Here are made-up things, facts about them, and rows of numbers that follow some of those facts. Name the thing behind each unnamed row.

Some facts about the things:
(1025)	Π	a; (1035)	Π	b; (1045)	Π	f; (1047)	Π	f; (1062)	Π	a
(1063)	Π	d; (1067)	Π	f; (1076)	Π	g; (1105)	Π	c; (111)	Π	c
(1123)	Π	e; (114)	Π	d; (1147)	Π	c; (1155)	Π	f; (1187)	Π	d
(1234)	Π	e; (1235)	Π	g; (1237)	Π	d; (1251)	Π	a; (1268)	Π	c
(1271)	Π	g; (1291)	Π	g; (1345)	Π	c; (1350)	Π	d; (1359)	Π	d
(137)	Π	b; (1393)	Π	b; (1412)	Π	e; (1414)	Π	c; (1439)	Π	e
(1448)	Π	d; (1450)	Π	a; (1456)	Π	d; (1460)	Π	g; (1462)	Π	d
(1485)	Π	c; (1525)	Π	b; (1539)	Π	c; (1547)	Π	b; (1553)	Π	g
(1556)	Π	f; (1571)	Π	c; (1619)	Π	d; (1641)	Π	e; (1672)	Π	d
(1693)	Π	b; (1707)	Π	g; (1714)	Π	f; (1722)	Π	a; (1736)	Π	d
(1741)	Π	e; (1762)	Π	e; (177)	Π	f; (1770)	Π	c; (217)	Π	a
(228)	Π	f; (235)	Π	a; (259)	Π	d; (263)	Π	g; (270)	Π	b
(277)	Π	a; (278)	Π	d; (29)	Π	g; (305)	Π	d; (32)	Π	d
(345)	Π	d; (351)	Π	e; (357)	Π	g; (358)	Π	f; (411)	Π	b
(420)	Π	f; (43)	Π	e; (453)	Π	a; (470)	Π	a; (482)	Π	d
(553)	Π	a; (562)	Π	g; (57)	Π	a; (586)	Π	a; (599)	Π	f
(60)	Π	g; (612)	Π	a; (64)	Π	d; (656)	Π	b; (662)	Π	a
(668)	Π	a; (669)	Π	a; (683)	Π	c; (685)	Π	a; (69)	Π	c
(7)	Π	c; (706)	Π	d; (707)	Π	e; (709)	Π	b; (737)	Π	f
(74)	Π	d; (744)	Π	d; (766)	Π	e; (777)	Π	f; (787)	Π	f
(79)	Π	b; (794)	Π	e; (799)	Π	c; (809)	Π	b; (810)	Π	d
(823)	Π	e; (835)	Π	a; (836)	Π	b; (860)	Π	e; (88)	Π	d
(882)	Π	d; (884)	Π	d; (9)	Π	e; (908)	Π	a; (920)	Π	e
(926)	Π	g; (929)	Π	a; (947)	Π	e; (957)	Π	d; (970)	Π	d
(976)	Π	f; (1047)	Ω	(903); (1062)	Ω	(239); (1067)	Ω	(973); (111)	Ω	(1633)
(1187)	Ω	(239); (1237)	Ω	(177); (1291)	Ω	(351); (1448)	Ω	(1008); (1450)	Ω	(1237)
(1539)	Ω	(848); (1672)	Ω	(248); (235)	Ω	(1133); (259)	Ω	(1308); (263)	Ω	(248)
(270)	Ω	(835); (29)	Ω	(1772); (351)	Ω	(1025); (562)	Ω	(449); (57)	Ω	(64)
(60)	Ω	(114); (656)	Ω	(239); (662)	Ω	(177); (706)	Ω	(239); (709)	Ω	(471)
(737)	Ω	(1567); (74)	Ω	(1633); (794)	Ω	(1018); (799)	Ω	(688); (957)	Ω	(599)
(970)	Ω	(1476); (101)	β	(411); (101)	β	(1485); (1018)	β	(471); (1018)	β	(1251)
(1025)	β	(1553); (1025)	β	(1308); (1035)	β	(1771); (1035)	β	(178); (1058)	β	(1147)
(1058)	β	(271); (114)	β	(1133); (114)	β	(57); (1210)	β	(1067); (1235)	β	(709)
(1235)	β	(1485); (1237)	β	(1553); (1271)	β	(7); (1350)	β	(1772); (1359)	β	(787)
(1359)	β	(1556); (1391)	β	(926); (1391)	β	(685); (1393)	β	(420); (1412)	β	(1067)
(1412)	β	(357); (1460)	β	(1450); (1462)	β	(882); (1476)	β	(1268); (1540)	β	(7)
(1547)	β	(301); (1547)	β	(29); (1547)	β	(836); (1619)	β	(248); (1619)	β	(809)
(1633)	β	(1414); (165)	β	(1234); (165)	β	(1707); (1672)	β	(973); (1672)	β	(1062)
(1693)	β	(7); (1693)	β	(395); (1694)	β	(7); (1714)	β	(787); (1722)	β	(957)
(1722)	β	(345); (1722)	β	(777); (1736)	β	(128); (1736)	β	(178); (1741)	β	(438)
(1753)	β	(348); (1762)	β	(836); (177)	β	(1648); (177)	β	(1187); (177)	β	(471)
(1770)	β	(836); (221)	β	(395); (239)	β	(1414); (263)	β	(277); (270)	β	(63)
(270)	β	(707); (278)	β	(1467); (305)	β	(1450); (358)	β	(1769); (43)	β	(683)
(449)	β	(1556); (470)	β	(1485); (482)	β	(1123); (553)	β	(167); (553)	β	(345)
(553)	β	(1063); (562)	β	(586); (60)	β	(1047); (632)	β	(777); (658)	β	(1154)
(668)	β	(228); (668)	β	(1674); (668)	β	(669); (672)	β	(1156); (672)	β	(1539)
(688)	β	(1448); (744)	β	(1641); (766)	β	(1525); (79)	β	(1008); (79)	β	(69)
(794)	β	(1045); (794)	β	(882); (810)	β	(1439); (810)	β	(217); (823)	β	(395)
(848)	β	(787); (88)	β	(1467); (883)	β	(737); (884)	β	(821); (9)	β	(1571)
(9)	β	(167); (9)	β	(453); (920)	β	(1345); (929)	β	(777); (929)	β	(277)
(947)	β	(1495); (947)	β	(707); (947)	β	(1556); (947)	β	(111); (970)	β	(908)
(970)	β	(1133); (970)	β	(1268); (970)	β	(903); (976)	β	(32); (976)	β	(903)

Named rows:
[  3  -2   0  -5  -4  -1   4   0  -4  -1  -2  -6   0   3   5   1   5   0
   3   2   1   0   2  -2  -2  -3  -4  -1   1   1  -2   2   2   3   1  -4
   3  -1  -2 -12   2  -2  -5] : (668)
[ 3 -2 -1 -4  0 -4  4 -2 -2  0 -2 -2  0  1  4  4  5 -2  0 -2 -1 -2  3 -1
  1  0 -1  0  0 -1 -2  2  4  5  1 -2  1 -1  0 -6  1 -4 -1] : (165)
[-2  3 -3  6 -3  3 -8  5 -1  4  2  3 -3  0 -2 -4 -4 -3  5  1  5  8  4  3
 -1  1  5  0 -2 -1  5 -6 -2  0 -1  0 -3 -1  3  3  0  0  1] : (1234)
[  2   1  -1  -3  -7   1   8   6   1  -2  -8   3   2   3  -1  -2   9   8
   0   5   1   1   0  -4  -5  -7  -5  -7  -3  -2 -11  -5  -4  -3  -7 -12
   7   0   5  -8   0  -5  -4] : (553)
[-2  3 -3  1 -3  0 -5  2 -1 -2  2  4 -7  3  2 -2  0 -8  3 -4  1  2 10  4
  4  2  6  2 -6 -1  3  5  4  6 -1 -1  0 -5  3  2 -6 -7  2] : (1271)
[ 0  6 -1 -2  0 -5  2  0  1  0 -3  1  0 -1  3  5  3  1 -4  1  2  4  4 -1
  1  1 -2  1  3  0 -5  2  1  0 -1 -2  1  2 -1  3  0 -2 -4] : (744)
[-4  0 -3  5 -4  6 -8  5 -2  0  4  2 -3  1 -3 -5 -6 -3  4  0  2  1  3  2
  0  0  4 -1 -5  0  5 -2 -2 -1  0  3 -4 -2  3  3 -2 -2  1] : (1641)
[-1 -1  3  0 -1  4 -1  4  1 -3  2 -3  3 -1  0 -5 -2  1  3  4  0 -1 -5  2
 -1 -4 -2 -1  0 -1  1  2 -4 -1 -1  3  1  0  0 -4  0  6 -2] : (586)
[ 3  7 -3  0 -3  1 -4 -4  5  2 -3 -1  2  0  2 -3  5 -4  1 -4  1  5 -6  0
  0  3 -1  0  0  0 -1 -1  0  3 -8 -4 -1  2 -4  2 -5  1  4] : (799)
[  2   5   0   1   2   7   3   1  -1   4   5  -4   3  -5  -3   1  -9  -4
  -3  -2  -8 -13  -3   0  -2   1  -1   0   4  -4   0  -2  -5   1  -1  -2
  -4  -2   4   7  -3   8   1] : (1495)
[-28 -24  15  -6   8 -10  19   1  22  15 -17  18   4   0  -2  19  -6   3
  10  12  -2 -10  12 -13 -15  -4  11 -10   6   4  -9  25   7   4  22 -12
  16 -18   2  -7   8  12  -2] : (177)
[ 1  3  1  2  3 -2 -1  1  3  1  0  2  3 -2  0  0 -1  0  0  1  2  5 -2  4
  1  0  2  1  2 -3  2  1 -1  3 -2  2  0  1  1  2  2  5  0] : (1648)
[-2  3 -3  6 -3  4 -8  5 -1  3  3  4 -3  1 -2 -3 -4 -2  5  1  4  7  4  3
 -2  0  5  0 -2  0  5 -5 -2  1 -1  0 -4  0  3  3  0  0  0] : (1439)
[ 2 -2 -1 -3  0 -4  4 -2 -3  0 -3 -3  0  1  3  3  4 -1  1 -2 -1 -2  3  0
  1  0 -2  0  0 -1 -2  2  4  4  1 -2  2  0 -1 -6  1 -4 -1] : (1391)
[ 1  3  1  1  4 -2 -1  0  3  2  0  1  2 -2 -1 -1  0  1  0  1  1  5 -2  3
  0  0  0  1  1 -3  1 -1 -2  2 -1  1  0  2  1  2  2  5  0] : (1769)
[ 0  3  0  2  2 -1 -2  1  2  2  0  1  2 -2 -1 -1 -2  0  0  1  2  5 -1  4
  0  0  1  0  1 -2  2 -1 -2  1 -1  1 -1  1  2  3  2  4  1] : (683)
[-2  3  0 -4  0 -3  3  0  0 -4 -1  0 -1 -1  2  3  1  0 -4  0 -1 -2  4 -1
  2  1 -1  1  1  1 -4  6  1 -3  0  2  0  1 -2  3 -3 -3 -3] : (482)
[ 1  2 -2 -1 -2 -2  7  3  3 -1 -7  5  2  2 -4  0  7  5 -3  2  0  0  0 -2
 -1 -3 -2 -5 -4 -2 -9 -5 -3 -1 -7 -8  5  1  5 -1  0 -5  0] : (632)
[  3  -6  -2  -4  -6   1   9   4  -2  -3  -6  -2   4   4   0  -1   8   6
   2   4  -1  -4  -1  -5  -2  -7  -4  -6  -5   1  -6  -6  -2  -3  -4  -8
   5   1   2 -11   2  -7  -3] : (929)

Name these rows:
No name comes twice in this set of rows, the named rows included.
[ 3  7 -3  2 -1  2 -5 -4  6  2 -3 -1  4  0  1 -5  3 -3  1 -4  2  6 -9  0
  0  3  1  0  0  1  1 -2 -1  2 -7 -1 -3  2 -4  4 -4  4  4] : (1539)
[  1   3   0  -1  -5   7  -3  -1   3  -3  -1  -6   3   2   3  -8   4  -3
   4  -1   0   0 -10  -2  -1  -1  -4  -2  -1   2  -2   3  -2   0  -7  -2
   0   0  -5  -4  -6   4   0] : (235)
[  9   5  -7  -7  -3   3   1  -6  -4   6  -1  -7   4  -1   6   2  -1  -4
  -3  -8  -7 -11  -5  -4  -6   3  -6   1   5   4  -1  -2   5   3  -5 -12
  -2   0  -2   2  -5  -3   7] : (270)
[  5   1  -2   0   2   4   4  -1  -3   6   2  -5   5  -4  -1   3  -6  -3
   0  -2  -5 -11  -4  -1  -2   1   1   0   4  -3   3  -6  -3   2   1  -1
  -4   1   2   3   2   5   2] : (63)
[-11  -1   2  -3   4 -10   1   1  -7  -4   3  -2 -10  -2  -5   8  -2   9
  -6  -2  -4  -2   9  -2   0   1 -13   1   4  -3  -6   5   4  -5   8   6
  -3   2   4  -5   6  -6 -10] : (114)
[  2  -4  -1  -5  -2  -6   6   7  -9  -3   1  -4  -2   0   5   4   0   4
   2   7   2  -2   9   2   1  -7  -4  -1   2  -3   0   2   2   3   6   0
   3  -1   6 -13   8  -2 -11] : (1025)
[  6  -2  -5  -3   1   0  -7  -5   2   0   0  -4   7   0   5  -4   0  -1
   0  -5   0   0 -11   2  -1   2  -1   2  -1   5   6   0   5   0  -4  -2
  -1   4  -6   3  -1   0  10] : (709)
[ -9   4  -1  -3  -2  -4  -5 -11  -1  -3  -2  -8  -7   2  -1   1   8   3
  -4 -13  -5   2  -4  -8  -2   8 -16   0   3   4  -9   4   6  -3  -4   0
  -5   4  -6  -4  -6  -8  -3] : (970)
[  1  -6   1  -2   1  -3   4   8  -6  -1   2  -3   1  -1   2   3  -3   4
   2   8   1  -2   5   3   0  -7  -2  -1   2  -3   3   0  -1   1   8   2
   1   0   4 -10   9   2  -8] : (835)
[-2  2  0 -2  1 -2  1  1  1 -4  0  0  0 -1  1  1 -1  1 -4  0 -1 -3  0 -1
  2  1  0  0  1  2 -2  4 -1 -3  0  4  0  1 -2  5 -2 -1 -2] : (1456)
[ -4   0  -5   1  -9   3   1   7  -3  -3  -3   4  -6   5  -4  -4   3   1
   2  -1   0  -3   8  -4  -2  -2   1  -5 -10   0  -6  -5   0  -3  -5  -7
   1  -3   6  -2  -5 -14   0] : (9)
[  0  -8  -1   1  -1   4   7   4   5  -2  -5   0  10   2  -5  -1   3   8
   1   6   0  -6 -11  -4   0  -5   2  -6  -5   2  -1 -11  -8  -9  -2   4
   0   6  -1   1   5  -1  -2] : (777)

The same things again, as new rows of numbers:
Some rows with their names:
[  5  10   1   0 -10  -7  11  -2   1   4  -3  -8] : (1450)
[-6 -2  0  2 -2  8 -1  2 -1  0  0  5] : (43)
[-8  0  1  6 -5 -2  1  4  2 -5 -6  7] : (668)
[11  4 -3  3 -9 -5  0 -2 -3  9  5 -3] : (799)
[ 5  0  0 -4  8  1  3 -3  0 -1 -1  3] : (1772)
[-5  3  2  2  2  2  1  1  2 -5 -3  2] : (612)
[ 9  5 -4  2 -9 -9 -1 -4 -5 -1  6 -1] : (74)
[-7 -1 -1  2 -2  8 -3  1  0  1  2  0] : (1393)
[ 8  0  0 -4 12  5  3 -5 -2  1 -4  6] : (1154)
[  6   6  -4   1 -11   0   1   1  -4   2   1   3] : (794)
[-7 -4 -2 -2 -5  0  0  3  2  1 -1  6] : (1210)
[ 15   5  -2   3  -5 -11  -1  -5  -3   0  11  -3] : (111)
[-5 -4  0  6 -4  4 -1  1 -3  0 -4  2] : (221)
[ 3  0  1 -1  7 -2  3 -1  3 -3 -2  0] : (1707)
[-3 -4 -1  1 -4  2 -2  2  1 12  1  6] : (1770)
[ 1  0  2 -3  7  0  0 -1  2 -1  3 -2] : (1525)
[ 0 -2  3 -4  4 -9  2 -1  1 -3 -2 -1] : (228)
[ 1 -2  2  1  5 -4  1 -2  0 -7  0 -4] : (903)
[ 8  7 -3 -6 -4 -8  2  0 -1 -2  7 -7] : (709)

Which thing is each row?
No name comes twice in this set of rows, the named rows included.
[ -2  10   0   0 -13   2  10  -2   0   9  -3 -10] : (662)
[-17  -1   2  -3 -12  10   9  -3   1  21  -4  -7] : (177)
[-12   6  -2  -6 -27   6  13  -4   0  33   2 -17] : (1237)
[-10  -5   0   3  -6  -1  -4   2   0   2   2  -3] : (884)
[ 2 -1  1 -7  7 -3  0 -2  1  4  1  1] : (882)
[-3 -1  0  3  3  2  0  0  3 -2  0  1] : (1076)
[-5 -3 -1  9 -3  4 -1  0  1 -1 -4  3] : (1271)
[-6 -3 -2 -1 -3  3 -2  0 -1  7 -1  6] : (1462)
[ 23  11   0 -14  -7  -2  -3   1   6  -1 -13  -6] : (1062)
[-3 -3  2 -3  3 -5 -1  1  3 -8  5 -8] : (821)
[ 0 -1  0 -5  5 -6  3  1  7 -2  0  2] : (357)
[-6 -1 -2 -4 -3  1  0  2 -1  6 -5 10] : (358)
[  3  -1   1   3   1  -9   0  -6   0 -15   4   2] : (248)

